-1.5,1.2,1.5,-1.4,-1.3,2.1
-1.4,-2.2,-0.5,-1.4,-1.4,0.9
→ -0.5

-0.13,0.11,0.06,0.05 → -0.13

0.119,-0.167,0.044,0.037,0.074,0.083,0.036 → 0.037

-4.1,-17.1,-11.5,12.6,17.0 → -17.1

-13.1,13.0,9.6,9.5,-0.4 → 13.0

-1.3,1.0,-0.7,-0.9,1.6 → 1.0

-14.1,-6.0,0.0,0.7,11.2,5.5,1.1 → 0.7

0.40,1.27,1.29,-1.04
0.43,0.93,0.96,-1.05
-1.22,-0.68,-1.94,2.23
→ -1.22
---
[[ 25  38 -43   3]
 [ 49 -44 -36 -18]] -> 49

[-29 -42   4 -51 -20   2] -> -20

[ -8 -52  -4  -9 -35 -30   6] -> -35

[ 9  3  2 48  7  5] -> 7

[[ -1  -5  31  13  30  10]
 [ -1 -26  20 -41 -32  33]
 [ -3 -26   7 -10  16 -20]] -> 30

[ 50 -11 -25   1  15  17  56] -> 15
---
[-36  29  11 -32 -36 -39 -48] yields 11
[-57 -19   4 -40] yields 4
[-39 -46 -47  51 -19 -52  33] yields -47
[ 3 -2 20 57] yields 20
[-42 -25  -9 -12] yields -9
[ 27 -23  14 -43  12  -4] yields 14
[ 40 -13 -20 -56 -52] yields -20
[ 18  47   6   7 -10] yields 6
---
Q:
[[-19 -12  41  18 -13 -11  23]
 [-23 -23  -4  22   0  22  25]
 [-10 -21 -19 -30  42  13 -14]]
A: 42

Q:
[[ 17   2   1  -5   4  -9  15]
 [-49 -41 -21   6 -23  -9 -32]
 [ 57  40  21   1  24  13  41]]
A: 24

Q:
[[-28  -9 -11   0]
 [-11 -19   2  19]
 [-47 -31  -8 -16]]
A: -31

Q:
[[14 31 -7 -7  6  1  4]
 [19 -5  1 36 -7 42 -7]
 [34 26  8 11 -3 25 -8]]
A: -3

Q:
[[-42 -47 -38  27   8  30 -29]
 [-30 -57 -17  48  -5 -12 -24]
 [  6  33 -11 -51   1  10   1]]
A: 1

Q:
[[-43 -31 -33  35  -6  41]
 [-28  43 -34 -18   4 -39]
 [ 12  -6  25 -50   9  22]]
A: -50
---
[[9243 2328 5638 5010]
 [3876 3408 9825 5699]
 [2520 8600 6698 5954]] ans = 5638

[[ 13  20   5  47]
 [ -1  34 -18 -37]] ans = 5

[2430 1963 9556 2534] ans = 9556

[-153  793 -680 -535] ans = -680

[-623  870  556 -785] ans = 556

[[2 4 7 2]
 [5 7 5 2]] ans = 7
---
[[-11, 11, 5, -1, 5, 7, 4],
 [15, -8, -1, -1, 11, 12, 8],
 [28, -12, 0, -4, -7, -13, -29]]
28, -29

[-40, -29, 47, -37, 41, -20]
47, -40

[26, 33, 56, 59, 12, 96]
96, 12

[115, 23, 226, 186, 18, 166, 193]
226, 18

[224, 908, 443, 643, 678, 421]
908, 224

[50, 8, 62, 86, 3]
86, 3

[62, 81, 11, 30, 32]
81, 11

[[794, 624, 988, 660, 572, 552],
 [728, 498, 421, 351, 936, 533],
 [203, 200, 361, 784, 432, 522]]
988, 200

[4346, 3621, 8486, 3849, 5261, 4955, 1412]
8486, 1412

[-261, -424, -503, -675, 566, 915]
915, -675
---
[ 42  36 -14 -12] >> -12

[ -6 -19  51  39  -1] >> 39

[[ 27  20  40 -48  30   4]
 [-50  49  11  32  37 -41]] >> -48

[-50 -29  -3  21] >> 21

[[ 23  24 -17 -23 -44  49]
 [ 44 -13  40  12 -31   5]
 [-30 -14  23  21  -3  23]] >> -23

[[ -2  20   3   7  15 -39]
 [ 17  23  27  22  48  24]
 [-17  23   3  44  17  45]] >> 7

[ 25 -29 -14  12  56  15] >> 12
---
 16  -26  -39   55   30  -17 gives 30

-22  -14   -3  -51    1 gives -3

 -4    6   49   -4
 -7  -16  -16   -7
gives 6

 27   11    1   43  -15   20 gives 27

-49  -45    4  -33 gives -33

 26  -43   45   -8 gives 26
---
[[ 11   8   9   0  18]
 [ 13   9   6 -10  25]
 [-35 -16  17  11  37]] ans = 11

[531  89 887 638 819 910 428] ans = 531

[1 9 8 4] ans = 1

[410  74 868 799 525 678 781] ans = 410

[-657  195  763  292] ans = -657

[638 164 783 446 711] ans = 638

[16 11 57  3 73 59 96] ans = 16
---
[[  8   6   7 -46 -17  26]
 [ 25 -19  -8 -23  36 -14]
 [ 13   0   5 -46 -20  22]] => 7

[-49  34  11  -2] => 11

[-51  30  -2  25] => -2

[  3  49   0 -22   7  25 -14] => 0

[[-25  15 -38 -56]
 [ -2   3  -3   0]
 [ -1   3  -2   0]] => -38

[ 46  36 -16   2  52 -23] => -16

[[ 22  30 -30 -52 -13  34  27]
 [-28  30 -42  13 -10  -3 -13]] => -30

[ 42 -52 -18   6 -27] => -18

[[  4 -12  -3 -15  14  14]
 [-46   6 -16 -14  -9  20]] => -3

[  6 -22  42  41  44] => 42
---
[[ 0.13  0.22  0.12  0.15  0.02  0.08 -0.10]
 [ 0.15  0.00 -0.03 -0.05  0.18 -0.18  0.14]] ⇒ 0.13, 0.14

[ 0.12 -0.12 -0.10  0.00 -0.14 -0.05] ⇒ 0.12, -0.05

[[ -3.32   3.31 -20.58 -11.35  18.64  20.27]
 [  2.39  14.64  16.02  15.62  -0.83  -7.76]
 [ 12.05   2.83  17.15  12.92  -7.00  -2.94]] ⇒ -3.32, -2.94

[-15.35 -12.83   3.44  -3.31   4.56  11.43  -0.17] ⇒ -15.35, -0.17

[-0.110 -0.061  0.156 -0.160] ⇒ -0.110, -0.160

[[-0.014 -0.150 -0.063  0.126 -0.009  0.037]
 [-0.041 -0.140 -0.066  0.112 -0.028  0.031]
 [-0.149 -0.126 -0.081  0.059 -0.025 -0.007]] ⇒ -0.014, -0.007

[ 0.216 -1.002  1.747 -1.251] ⇒ 0.216, -1.251

[ 14.67 -12.03   4.37   2.04  18.44] ⇒ 14.67, 18.44

[[ 1.4  0.4 -0.8  1.9 -2.2  0.1]
 [-0.1  0.1  0.5  1.6 -0.2  0.5]
 [ 0.0  0.2  0.7  0.8  0.3  0.3]] ⇒ 1.4, 0.3

[[ 1.2  1.1  1.9  0.5 -1.0  0.7]
 [ 1.7  0.7  0.8 -2.3 -1.0  0.7]
 [ 1.1  2.0  2.0  1.3  2.1  0.8]] ⇒ 1.2, 0.8
---
[  1   6  22 -40  13  35 -38] -> 1, -38

[  0 -51 -24 -54  50  42  -7] -> 0, -7

[ -8 -46  17  18   2 -27  -2] -> -8, -2

[ 39 -43  41 -22  26 -26  24] -> 39, 24

[-29  16 -16 -25  -1 -44   1] -> -29, 1

[[-12  48 -10  -1  49 -20]
 [-12  48 -12  -1  49 -20]
 [-12  52 -19  -1  49 -20]] -> -12, -20
